Below are the code and all the weights of a small trained network. Each question names an input and a target symbol and asks about switching units off, where a switched-off unit gives its printed mean instead of its output.

import numpy as np


def w(rows, s, z=0):
    codes = np.array(rows[::2]) - 128.0
    scale = np.full(codes.shape[1], s)
    scale[-1] = z or s
    return codes * scale


def f(y):
    return y / 2 * (1 + np.tanh(0.7978845608 * (y + 0.044715 * y**3)))


def softmax(a):
    e = np.exp(a - a.max(-1, keepdims=True))
    return e / e.sum(-1, keepdims=True)


def log_softmax(a):
    a = a - a.max(-1, keepdims=True)
    return a - np.log(np.exp(a).sum(-1, keepdims=True))


def net(x, mask):
    ids = ['βγεμξπστφψω'.index(c) for c in x.split()]
    T = len(ids)
    res = E[ids] + P[:T]
    u = 0
    for l in range(2):
        q, k, v = (res @ M[l].T for M in (Q, K, V))
        z = softmax(np.where(np.tri(T) > 0, q @ k.T / 4**0.5, -1e9)) @ v
        res = res + np.where(mask[u], z, O[l][:, -1]) @ O[l][:, :-1]
        u += 1
        y = f(res @ A[l][:, :-1].T + A[l][:, -1])
        res = res + np.where(mask[u : u + 8], y, B[l][:, -1]) @ B[l][:, :-1]
        u += 8
    return log_softmax(res[-1] @ U[:, :-1].T + U[:, -1])


Q, K, V, O, A, B = {}, {}, {}, {}, {}, {}
E = w([
[125,164,215,139,114,151,174,199,55],'β',
[63,99,43,218,155,130,182,166,174],'γ',
[106,201,95,156,157,94,68,45,110],'ε',
[122,34,57,114,211,135,170,54,124],'μ',
[182,126,134,68,211,236,134,79,116],'ξ',
[143,104,119,68,167,105,141,47,3],'π',
[59,161,50,211,166,191,184,85,79],'σ',
[125,74,135,154,56,178,145,62,97],'τ',
[170,218,138,93,168,41,35,128,85],'φ',
[101,180,161,136,179,48,135,186,188],'ψ',
[234,175,29,129,74,71,199,106,142],'ω',
],0.014)
P = w([
[109,124,161,40,3,89,213,99,115],'0',
[101,164,132,140,210,144,161,117,82],'1',
[91,155,132,139,220,132,172,103,75],'2',
[69,151,129,127,223,132,185,100,71],'3',
[65,161,119,127,243,126,190,99,55],'4',
[37,166,120,115,228,131,196,91,49],'5',
],0.007)
Q[0] = w([
[100,188,93,178,168,128,180,47,50],'L0H1',
[149,129,154,104,126,162,43,154,191],'L0H1',
[167,126,55,147,92,140,132,125,98],'L0H1',
[179,96,200,113,75,114,53,254,227],'L0H1',
],0.0081)
K[0] = w([
[192,129,83,96,76,94,254,114,149],'L0H1',
[51,127,182,129,181,126,57,172,133],'L0H1',
[189,167,57,160,178,122,156,173,117],'L0H1',
[76,72,162,178,180,193,59,135,104],'L0H1',
],0.0082)
V[0] = w([
[170,81,139,73,146,191,148,74,125],'L0H1',
[255,143,201,115,117,73,80,184,148],'L0H1',
[91,129,214,64,190,129,62,150,22],'L0H1',
[109,194,185,129,120,119,101,106,60],'L0H1',
],0.0072)
O[0] = w([
[53,130,144,207,176,199,134,152,35,147],'L0H1',
[52,85,132,242,21,97,125,189,185,16],'L0H1',
[64,254,95,137,120,195,149,94,155,2],'L0H1',
[58,236,107,118,70,125,250,75,99,179],'L0H1',
],0.0077,0.0038)
A[0] = w([
[129,145,146,108,186,117,9,73,90,253],'L0N1',
[127,119,62,220,116,76,136,124,72,214],'L0N2',
[174,159,38,125,138,65,167,80,108,129],'L0N3',
[254,111,154,62,91,2,144,185,79,55],'L0N4',
[192,47,112,138,105,62,109,147,163,122],'L0N5',
[106,2,163,200,55,115,171,171,74,111],'L0N6',
[116,177,89,153,212,133,159,57,115,78],'L0N7',
[138,75,50,141,158,94,56,130,129,64],'L0N8',
],0.0064,0.0029)
B[0] = w([
[64,80,134,151,192,91,180,179,254,222],'L0N1',
[88,131,246,142,143,219,65,83,105,190],'L0N2',
[129,137,176,50,48,142,137,112,182,215],'L0N3',
[63,165,165,5,116,154,139,131,127,216],'L0N4',
[103,63,191,88,68,144,178,171,180,186],'L0N5',
[187,116,210,140,160,174,110,118,49,168],'L0N6',
[185,143,162,126,122,159,208,129,172,255],'L0N7',
[66,57,102,142,54,121,110,136,155,160],'L0N8',
],0.0068,0.009)
Q[1] = w([
[116,142,126,100,84,47,144,20,178],'L1H1',
[119,126,21,224,132,96,101,147,166],'L1H1',
[86,161,160,139,195,122,254,62,140],'L1H1',
[136,128,41,189,73,122,24,195,150],'L1H1',
],0.0059)
K[1] = w([
[153,196,124,123,121,117,109,73,153],'L1H1',
[118,131,109,113,197,147,66,130,125],'L1H1',
[166,116,120,77,2,112,148,134,132],'L1H1',
[134,114,94,196,190,139,103,131,114],'L1H1',
],0.0084)
V[1] = w([
[108,130,152,110,181,136,212,173,191],'L1H1',
[141,164,115,127,61,98,127,23,153],'L1H1',
[57,94,98,133,124,9,110,122,189],'L1H1',
[45,135,158,149,2,165,153,215,170],'L1H1',
],0.007)
O[1] = w([
[254,141,113,247,105,158,136,107,195,226],'L1H1',
[84,217,234,126,16,190,152,181,131,207],'L1H1',
[122,169,101,122,85,172,22,251,244,64],'L1H1',
[114,202,22,129,94,134,217,89,148,254],'L1H1',
],0.0081,0.0096)
A[1] = w([
[14,174,124,104,86,146,110,149,126,2],'L1N1',
[74,188,34,124,114,163,160,91,116,172],'L1N2',
[120,188,117,96,50,198,137,225,153,167],'L1N3',
[119,147,178,2,49,113,133,144,122,171],'L1N4',
[178,69,232,145,158,188,102,134,153,19],'L1N5',
[188,182,159,171,177,99,189,107,58,146],'L1N6',
[73,153,135,53,157,95,199,103,81,155],'L1N7',
[52,192,193,159,124,140,125,123,86,148],'L1N8',
],0.0073,0.0023)
B[1] = w([
[170,110,127,2,189,78,160,107,82,183],'L1N1',
[132,120,75,139,135,56,100,152,71,222],'L1N2',
[94,105,166,187,208,67,137,67,184,230],'L1N3',
[146,154,145,177,223,190,139,124,147,220],'L1N4',
[94,184,168,116,84,35,160,176,61,164],'L1N5',
[168,159,90,138,83,159,48,103,107,241],'L1N6',
[70,178,89,96,123,175,113,151,102,248],'L1N7',
[162,139,120,80,141,198,147,184,172,221],'L1N8',
],0.008,0.017)
U = w([
[255,89,58,80,156,152,115,139,152,171],'β',
[188,119,118,186,193,161,4,4,112,75],'γ',
[49,95,165,71,159,168,53,115,68,181],'ε',
[126,133,236,187,114,189,164,114,164,143],'μ',
[59,139,132,235,95,73,94,33,173,204],'ξ',
[179,178,131,126,44,206,81,180,137,179],'π',
[134,195,85,134,71,67,131,136,102,73],'σ',
[193,173,224,112,18,49,149,65,100,128],'τ',
[123,95,130,146,94,125,193,118,101,52],'φ',
[73,144,136,98,147,77,147,159,109,4],'ψ',
[139,96,177,196,187,89,123,173,67,180],'ω',
],0.0058,0.0032)

Each question gives the input, a string of symbols that net reads in full, and the target symbol t.
The units are the heads (4 rows each of Q, K, V and O) and the neurons (one row each of A and B). Each row of codes is followed by its name. A weight is (code - 128) times the scale printed after its matrix; where a second scale follows, it is the last column's (O, A, B and U).
mask holds one flag per unit, layer by layer, with each layer's heads first. A switched-off unit (its flag False) gives its mean, the last column of its rows in O or B, instead of its output. The means were averaged over made-up inputs and are rounded, as every weight is.
A unit's drop is (log p(t) with every unit on - log p(t) with that unit switched off) / (log p(t) with every unit on - log p(t) with every unit switched off).
The circuit of an input: a set's keep is (log p(t) with only the set's units on - log p(t) with every unit switched off) / (log p(t) with every unit on - log p(t) with every unit switched off). Starting from the 12 units with the biggest drops (on a tie, the unit counted first), units are removed one at a time, each time the one whose removal leaves the highest keep (on an exact tie, the one counted first), for as long as the keep stays at least 0.8.
circuit, biggest first: the units of the circuit, biggest drop first
unit that matters most: the unit with the biggest drop
k most important neurons: the k neurons with the biggest drops, biggest first
k most important neurons of layer l: the k neurons of layer l with the biggest drops, biggest first
input γ ε γ ψ, target β: circuit, biggest first	L1H1, L0H1
input ε ω τ ε π, target ε: circuit, biggest first	L0N7, L0H1, L0N4
input ω ε ψ β π φ, target ψ: most important neuron	L0N4
input γ ε σ, target β: circuit, biggest first	L0H1, L1N3
input σ γ ξ π, target τ: 2 most important neurons	L1N5, L0N7
input β ξ ξ π ε ξ, target σ: circuit, biggest first	L0H1, L1H1, L1N2
input ξ μ φ ψ, target γ: circuit, biggest first	L1H1, L0H1, L1N6
input μ ξ ε ξ ξ μ, target ω: circuit, biggest first	L1H1, L0H1, L1N5
input ε ξ ψ τ τ ψ, target μ: circuit, biggest first	L1H1, L0H1, L1N3, L1N4
input ξ τ γ ξ τ τ, target γ: circuit, biggest first	L0H1, L1H1, L1N6
input ψ β ε ε γ ε, target ξ: circuit, biggest first	L1H1, L0H1, L1N3
input ξ ω τ, target τ: circuit, biggest first	L0N6, L0H1, L1N5
input φ β ε ε γ ξ, target ψ: 4 most important neurons	L1N1, L1N2, L1N3, L0N1
input σ γ ξ, target τ: unit that matters most	L1N5
input φ φ μ ω, target μ: 2 most important neurons of layer 1	L1N4, L1N3
input ε π ε γ ε γ, target μ: circuit, biggest first	L1H1, L0H1, L1N3, L0N7
input ω γ τ ψ, target σ: 3 most important neurons	L0N5, L0N4, L0N6
input σ ε φ, target τ: circuit, biggest first	L1H1, L0H1, L1N5, L0N7
input ω γ ε, target ξ: 2 most important neurons	L0N5, L1N8
input ψ β ε γ ω σ, target γ: 3 most important neurons	L0N5, L0N4, L0N3
input φ ε ψ γ π, target ψ: 3 most important neurons	L1N1, L1N2, L1N3
input γ γ ω φ, target ψ: 2 most important neurons	L0N1, L0N4
input τ ξ μ ω μ β, target π: 2 most important neurons	L1N3, L0N1
